Here is a tiny trained network, its code and every weight. The questions are about switching its units off for an input and a target symbol, where a switched-off unit gives its printed mean instead of its output.

import numpy as np


def w(rows, s, z=0):
    codes = np.array(rows[::2]) - 128.0
    scale = np.full(codes.shape[1], s)
    scale[-1] = z or s
    return codes * scale


def norm(h):
    return h / np.sqrt((h * h).mean(-1, keepdims=True) + 1e-5)


def f(y):
    return np.maximum(y, 0)


def softmax(a):
    e = np.exp(a - a.max(-1, keepdims=True))
    return e / e.sum(-1, keepdims=True)


def log_softmax(a):
    a = a - a.max(-1, keepdims=True)
    return a - np.log(np.exp(a).sum(-1, keepdims=True))


def net(x, mask):
    ids = ['ΛΞΦΨαβεητ'.index(c) for c in x.split()]
    T = len(ids)
    res = E[ids] + P[:T]
    u = 0
    for l in range(2):
        q, k, v = (norm(res) @ M[l].T for M in (Q, K, V))
        z = softmax(np.where(np.tri(T) > 0, q @ k.T / 2**0.5, -1e9)) @ v
        res = res + np.where(mask[u], z, O[l][:, -1]) @ O[l][:, :-1]
        u += 1
        y = f(norm(res) @ A[l][:, :-1].T + A[l][:, -1])
        res = res + np.where(mask[u : u + 4], y, B[l][:, -1]) @ B[l][:, :-1]
        u += 4
    return log_softmax(norm(res)[-1] @ U[:, :-1].T + U[:, -1])


Q, K, V, O, A, B = {}, {}, {}, {}, {}, {}
E = w([
[101,107,97,127,162,180],'Λ',
[103,97,108,131,131,198],'Ξ',
[88,91,121,148,108,196],'Φ',
[178,221,117,178,111,174],'Ψ',
[116,204,169,244,39,165],'α',
[31,149,173,234,81,89],'β',
[103,234,183,230,79,137],'ε',
[125,248,164,123,186,169],'η',
[74,171,168,148,217,43],'τ',
],0.012)
P = w([
[168,174,102,106,103,65],'0',
[92,135,51,225,157,213],'1',
[3,185,136,30,62,159],'2',
[97,111,80,203,176,206],'3',
[30,172,182,24,61,141],'4',
[106,96,110,209,188,216],'5',
[65,157,216,26,71,139],'6',
[120,81,143,214,194,221],'7',
[59,156,254,33,81,168],'8',
[161,61,173,237,200,219],'9',
[48,157,221,25,62,151],'10',
],0.013)
Q[0] = w([
[158,82,110,255,141,221],'L0H0',
[207,62,80,181,161,123],'L0H0',
],0.018)
K[0] = w([
[107,142,253,157,176,147],'L0H0',
[96,96,230,175,122,216],'L0H0',
],0.015)
V[0] = w([
[166,203,117,47,250,166],'L0H0',
[190,103,85,78,60,237],'L0H0',
],0.015)
O[0] = w([
[48,252,55,152,165,122,4],'L0H0',
[171,173,172,154,177,217,36],'L0H0',
],0.019,0.0035)
A[0] = w([
[26,98,85,242,148,107,254],'L0N0',
[84,156,127,241,229,215,15],'L0N1',
[86,97,47,203,214,26,37],'L0N2',
[103,2,192,92,73,10,14],'L0N3',
],0.013,0.0041)
B[0] = w([
[180,163,161,158,158,131,212],'L0N0',
[100,51,126,103,162,135,193],'L0N1',
[120,127,152,252,107,116,171],'L0N2',
[107,165,102,143,151,166,250],'L0N3',
],0.029,0.014)
Q[1] = w([
[137,36,116,83,51,99],'L1H0',
[160,36,127,251,110,128],'L1H0',
],0.011)
K[1] = w([
[92,61,175,135,27,115],'L1H0',
[101,79,174,247,125,219],'L1H0',
],0.015)
V[1] = w([
[56,144,202,49,2,149],'L1H0',
[54,66,75,95,119,17],'L1H0',
],0.0084)
O[1] = w([
[90,136,168,250,136,184,28],'L1H0',
[87,7,91,187,201,164,2],'L1H0',
],0.014,0.0085)
A[1] = w([
[2,205,105,92,164,61,158],'L1N0',
[117,141,77,128,74,189,3],'L1N1',
[89,137,119,162,74,22,198],'L1N2',
[74,206,163,47,92,125,58],'L1N3',
],0.016,0.0052)
B[1] = w([
[200,45,166,175,103,127,255],'L1N0',
[177,133,7,164,116,103,167],'L1N1',
[67,115,149,24,65,148,193],'L1N2',
[110,163,68,105,153,98,212],'L1N3',
],0.019,0.0091)
U = w([
[72,115,152,93,53,48,198],'Λ',
[145,113,138,93,141,30,165],'Ξ',
[66,52,153,168,96,156,180],'Φ',
[36,167,165,122,178,163,209],'Ψ',
[169,127,219,125,46,149,115],'α',
[198,91,74,199,66,140,9],'β',
[95,250,103,94,109,135,118],'ε',
[183,157,161,226,209,126,3],'η',
[54,196,187,219,93,117,174],'τ',
],0.015,0.006)

Each question gives the input, a string of symbols that net reads in full, and the target symbol t.
The units are the heads (2 rows each of Q, K, V and O) and the neurons (one row each of A and B). Each row of codes is followed by its name. A weight is (code - 128) times the scale printed after its matrix; where a second scale follows, it is the last column's (O, A, B and U).
mask holds one flag per unit, layer by layer, with each layer's heads first. A switched-off unit (its flag False) gives its mean, the last column of its rows in O or B, instead of its output. The means were averaged over made-up inputs and are rounded, as every weight is.
A unit's drop is (log p(t) with every unit on - log p(t) with that unit switched off) / (log p(t) with every unit on - log p(t) with every unit switched off).
The circuit of an input: a set's keep is (log p(t) with only the set's units on - log p(t) with every unit switched off) / (log p(t) with every unit on - log p(t) with every unit switched off). Starting from all 10 units, units are removed one at a time, each time the one whose removal leaves the highest keep (on an exact tie, the one counted first), for as long as the keep stays at least 0.8.
units of the circuit, in order: the units of the circuit, biggest drop first
most important unit: the unit with the biggest drop
k most important neurons: the k neurons with the biggest drops, biggest first
k most important neurons of layer l: the k neurons of layer l with the biggest drops, biggest first
drop when u is switched off: that unit's drop, to one decimal
input ε α Ξ, target β: 2 most important neurons => [L0N3 L1N0]
input ε α ε Ψ Λ Ψ τ η, target τ: 4 most important neurons => [L0N2 L0N0 L1N2 L0N3]
input α Ψ α Ξ α, target ε: most important unit => L0N3
input Ψ Φ α Ξ β τ ε Ξ α Φ, target α: units of the circuit, in order => [L0H0 L1H0]
input α Φ Φ η ε ε Φ τ η, target ε: 4 most important neurons => [L0N3 L0N1 L1N3 L1N0]
input Λ Ψ β Φ Ψ τ Ξ α β, target η: units of the circuit, in order => [L1N0 L0H0 L0N1]
input ε Λ Φ Φ τ Ψ, target τ: 2 most important neurons of layer 0 => [L0N2 L0N0]
input Ψ Λ Λ Φ Ξ β Φ β ε Φ, target ε: 4 most important neurons => [L1N0 L0N3 L0N2 L0N1]
input Ψ Ξ α Φ Φ Λ α η β, target Ξ: 2 most important neurons => [L0N3 L0N1]
input τ Λ α Ξ Φ α ε τ ε τ, target τ: units of the circuit, in order => [L0H0 L0N2]
input β α η ε ε β Ψ ε Φ ε β, target Φ: units of the circuit, in order => [L0H0 L1H0 L0N3]
input Ξ Ξ η, target Ψ: 2 most important neurons => [L0N1 L0N0]
input Φ η α ε β τ α α, target τ: units of the circuit, in order => [L0H0 L0N2 L0N0 L1N2]
input η α ε Φ β β β, target τ: units of the circuit, in order => [L0H0 L1N0]
input τ Λ Φ Φ α Ψ Ξ Φ α, target Λ: units of the circuit, in order => [L0H0]
input ε Ξ η, target β: 4 most important neurons => [L0N3 L1N0 L0N0 L0N1]
input Ψ α η Φ Ξ, target Ξ: 2 most important neurons of layer 1 => [L1N0 L1N3]
input η α Φ, target τ: 2 most important neurons of layer 1 => [L1N0 L1N2]
input α Ξ Φ α β Φ ε Ξ Φ τ α, target ε: 3 most important neurons => [L0N3 L0N1 L1N0]
input τ β Φ τ Ψ β Φ α η Φ β, target Λ: most important neuron => [L1N2]
input Φ α Ξ τ Ξ Ξ ε Ξ Φ Φ, target Φ: 2 most important neurons of layer 0 => [L0N0 L0N1]
input α Ξ Λ τ, target τ: 2 most important neurons => [L0N2 L0N0]
input η η α Φ α Φ, target α: 2 most important neurons => [L0N1 L0N3]
input Λ Ξ τ α Φ Ξ τ ε, target τ: 2 most important neurons => [L0N2 L1N0]
input Ξ Λ τ Ξ η β τ Ξ, target τ: 3 most important neurons => [L0N2 L0N3 L0N0]
input Ξ Ξ Φ Φ β Ξ Ξ Φ Φ, target Ψ: 2 most important neurons => [L0N1 L1N0]
input Λ α η, target η: 3 most important neurons => [L1N0 L0N1 L0N3]
input τ Φ Φ α Φ, target Λ: most important neuron of layer 0 => [L0N2]
input ε β Ξ ε Φ τ η, target β: drop when L0N0 is switched off => 0.5
input Ξ Ξ Ξ Φ ε ε Φ ε Φ Λ, target ε: drop when L0H0 is switched off => 0.7
